Here is a tiny trained network, its code and every weight. The questions are about switching its units off for an input and a target symbol, where a switched-off unit gives its printed mean instead of its output.

import numpy as np


def w(rows, s, z=0):
    codes = np.array(rows[::2]) - 128.0
    scale = np.full(codes.shape[1], s)
    scale[-1] = z or s
    return codes * scale


def f(y):
    return y / 2 * (1 + np.tanh(0.7978845608 * (y + 0.044715 * y**3)))


def softmax(a):
    e = np.exp(a - a.max(-1, keepdims=True))
    return e / e.sum(-1, keepdims=True)


def log_softmax(a):
    a = a - a.max(-1, keepdims=True)
    return a - np.log(np.exp(a).sum(-1, keepdims=True))


def net(x, mask):
    ids = ['βδεζηθλμξπστφψω'.index(c) for c in x.split()]
    T = len(ids)
    res = E[ids] + P[:T]
    u = 0
    for l in range(3):
        q, k, v = (res @ M[l].T for M in (Q, K, V))
        z = softmax(np.where(np.tri(T) > 0, q @ k.T / 2**0.5, -1e9)) @ v
        res = res + np.where(mask[u], z, O[l][:, -1]) @ O[l][:, :-1]
        u += 1
        y = f(res @ A[l][:, :-1].T + A[l][:, -1])
        res = res + np.where(mask[u : u + 4], y, B[l][:, -1]) @ B[l][:, :-1]
        u += 4
    return log_softmax(res[-1] @ U[:, :-1].T + U[:, -1])


Q, K, V, O, A, B = {}, {}, {}, {}, {}, {}
E = w([
[171,193,162],'β',
[113,145,153],'δ',
[137,178,125],'ε',
[147,223,172],'ζ',
[93,182,65],'η',
[143,163,153],'θ',
[105,207,169],'λ',
[131,175,124],'μ',
[116,222,79],'ξ',
[156,42,255],'π',
[64,140,184],'σ',
[225,126,58],'τ',
[75,217,1],'φ',
[68,13,108],'ψ',
[165,18,144],'ω',
],0.016)
P = w([
[205,180,231],'0',
[185,178,252],'1',
[170,171,247],'2',
[168,183,220],'3',
[163,176,201],'4',
[160,172,177],'5',
[158,174,157],'6',
[157,162,156],'7',
[152,162,136],'8',
[168,152,115],'9',
[174,169,120],'10',
[153,167,142],'11',
],0.0036)
Q[0] = w([
[205,205,65],'0.h0',
[94,254,157],'0.h0',
],0.0022)
K[0] = w([
[157,70,134],'0.h0',
[96,146,2],'0.h0',
],0.0086)
V[0] = w([
[54,16,156],'0.h0',
[1,192,174],'0.h0',
],0.0046)
O[0] = w([
[180,255,95,6],'0.h0',
[249,74,62,250],'0.h0',
],0.0044,0.0019)
A[0] = w([
[158,44,103,55],'0.n0',
[151,135,104,70],'0.n1',
[122,155,160,140],'0.n2',
[132,254,91,253],'0.n3',
],0.013,0.0031)
B[0] = w([
[130,2,58,141],'0.n0',
[141,111,51,123],'0.n1',
[135,94,126,156],'0.n2',
[155,138,186,254],'0.n3',
],0.0091,0.0088)
Q[1] = w([
[78,50,110],'1.h0',
[1,153,230],'1.h0',
],0.0043)
K[1] = w([
[234,131,214],'1.h0',
[160,136,3],'1.h0',
],0.0055)
V[1] = w([
[4,152,170],'1.h0',
[73,91,156],'1.h0',
],0.018)
O[1] = w([
[73,191,219,5],'1.h0',
[74,2,155,197],'1.h0',
],0.0078,0.00013)
A[1] = w([
[63,55,44,197],'1.n0',
[2,83,99,95],'1.n1',
[43,209,136,18],'1.n2',
[165,62,199,254],'1.n3',
],0.0067,0.0019)
B[1] = w([
[169,110,248,169],'1.n0',
[208,132,161,146],'1.n1',
[77,154,145,162],'1.n2',
[61,35,44,252],'1.n3',
],0.011,0.0042)
Q[2] = w([
[58,255,102],'2.h0',
[194,224,185],'2.h0',
],0.007)
K[2] = w([
[73,254,153],'2.h0',
[119,173,178],'2.h0',
],0.0091)
V[2] = w([
[223,95,255],'2.h0',
[152,131,155],'2.h0',
],0.0073)
O[2] = w([
[157,78,162,254],'2.h0',
[126,175,250,147],'2.h0',
],0.011,0.0079)
A[2] = w([
[205,114,123,3],'2.n0',
[110,54,34,138],'2.n1',
[151,5,129,51],'2.n2',
[226,171,254,67],'2.n3',
],0.0077,0.0048)
B[2] = w([
[26,147,166,136],'2.n0',
[85,146,106,162],'2.n1',
[164,254,134,254],'2.n2',
[43,39,15,246],'2.n3',
],0.0086,0.008)
U = w([
[118,220,140,151],'β',
[195,40,201,97],'δ',
[248,177,202,120],'ε',
[84,130,68,151],'ζ',
[113,10,59,2],'η',
[132,89,115,53],'θ',
[137,136,162,106],'λ',
[110,111,88,134],'μ',
[127,227,144,55],'ξ',
[61,36,82,34],'π',
[76,134,42,136],'σ',
[93,142,222,103],'τ',
[49,115,151,220],'φ',
[246,109,33,182],'ψ',
[127,118,120,77],'ω',
],0.011,0.0074)

Each question gives the input, a string of symbols that net reads in full, and the target symbol t.
The units are the heads (2 rows each of Q, K, V and O) and the neurons (one row each of A and B). Each row of codes is followed by its name. A weight is (code - 128) times the scale printed after its matrix; where a second scale follows, it is the last column's (O, A, B and U).
mask holds one flag per unit, layer by layer, with each layer's heads first. A switched-off unit (its flag False) gives its mean, the last column of its rows in O or B, instead of its output. The means were averaged over made-up inputs and are rounded, as every weight is.
A unit's drop is (log p(t) with every unit on - log p(t) with that unit switched off) / (log p(t) with every unit on - log p(t) with every unit switched off).
The circuit of an input: a set's keep is (log p(t) with only the set's units on - log p(t) with every unit switched off) / (log p(t) with every unit on - log p(t) with every unit switched off). Starting from the 12 units with the biggest drops (on a tie, the unit counted first), units are removed one at a time, each time the one whose removal leaves the highest keep (on an exact tie, the one counted first), for as long as the keep stays at least 0.8.
circuit, biggest first: the units of the circuit, biggest drop first
top k neurons: the k neurons with the biggest drops, biggest first
top k neurons in layer l: the k neurons of layer l with the biggest drops, biggest first
drop when u is switched off: that unit's drop, to one decimal
input λ θ ζ ξ δ ξ τ δ λ τ ξ, target ψ: circuit, biggest first => 1.h0, 0.n1
input ζ ψ μ σ ψ δ, target δ: top 4 neurons => 1.n0, 0.n0, 1.n1, 0.n3
input σ ω σ ξ σ σ ξ σ δ β φ, target β: circuit, biggest first => 2.n3, 1.n3
input σ σ ζ, target φ: circuit, biggest first => 1.h0, 2.n3
input ξ μ σ σ λ σ ω, target ε: circuit, biggest first => 2.n2, 1.n0, 0.n0
input λ ψ ψ λ ε, target δ: top 2 neurons in layer 1 => 1.n0, 1.n1
input β θ β ζ ξ ψ σ, target δ: top 3 neurons in layer 1 => 1.n0, 1.n1, 1.n3
input ξ θ σ λ σ σ λ, target φ: circuit, biggest first => 1.h0, 2.n3, 0.n3
input ε τ ε, target ψ: top neuron in layer 1 => 1.n0
input θ η σ ψ ψ μ, target δ: top 3 neurons => 0.n3, 0.n0, 1.n0
input δ ψ λ, target δ: circuit, biggest first => 1.h0, 0.n0, 1.n0, 2.h0
input ζ σ λ λ ψ β, target δ: top 4 neurons => 1.n3, 1.n0, 0.n0, 0.n3
input ψ η σ σ σ ξ, target φ: top 3 neurons => 0.n3, 2.n3, 2.n2
input λ β π φ, target β: top 3 neurons => 1.n0, 2.n3, 0.n2
input ξ δ σ σ σ φ π λ β ξ σ ζ, target φ: top 2 neurons => 2.n3, 0.n3
input σ ψ ε, target δ: top neuron => 0.n3
input β τ ζ η τ ε β, target ψ: top 2 neurons => 1.n0, 0.n3
input θ σ θ σ ψ σ σ σ ξ, target φ: top 3 neurons => 0.n3, 2.n2, 2.n3
input σ δ σ ψ σ ξ σ ψ λ ψ λ, target δ: top 3 neurons => 0.n3, 0.n0, 1.n0
input θ σ ψ λ σ, target δ: top 2 neurons in layer 1 => 1.n1, 1.n0
input τ ε μ σ η, target β: top 3 neurons => 1.n0, 2.n3, 0.n0
input σ β τ τ ξ λ, target ψ: drop when 0.n1 is switched off => 0.1
input δ β τ π η β τ δ μ σ ψ, target δ: drop when 1.n0 is switched off => 2.2
input θ σ λ, target φ: drop when 1.h0 is switched off => 0.6
input σ ζ τ β, target ψ: top neuron in layer 0 => 0.n1
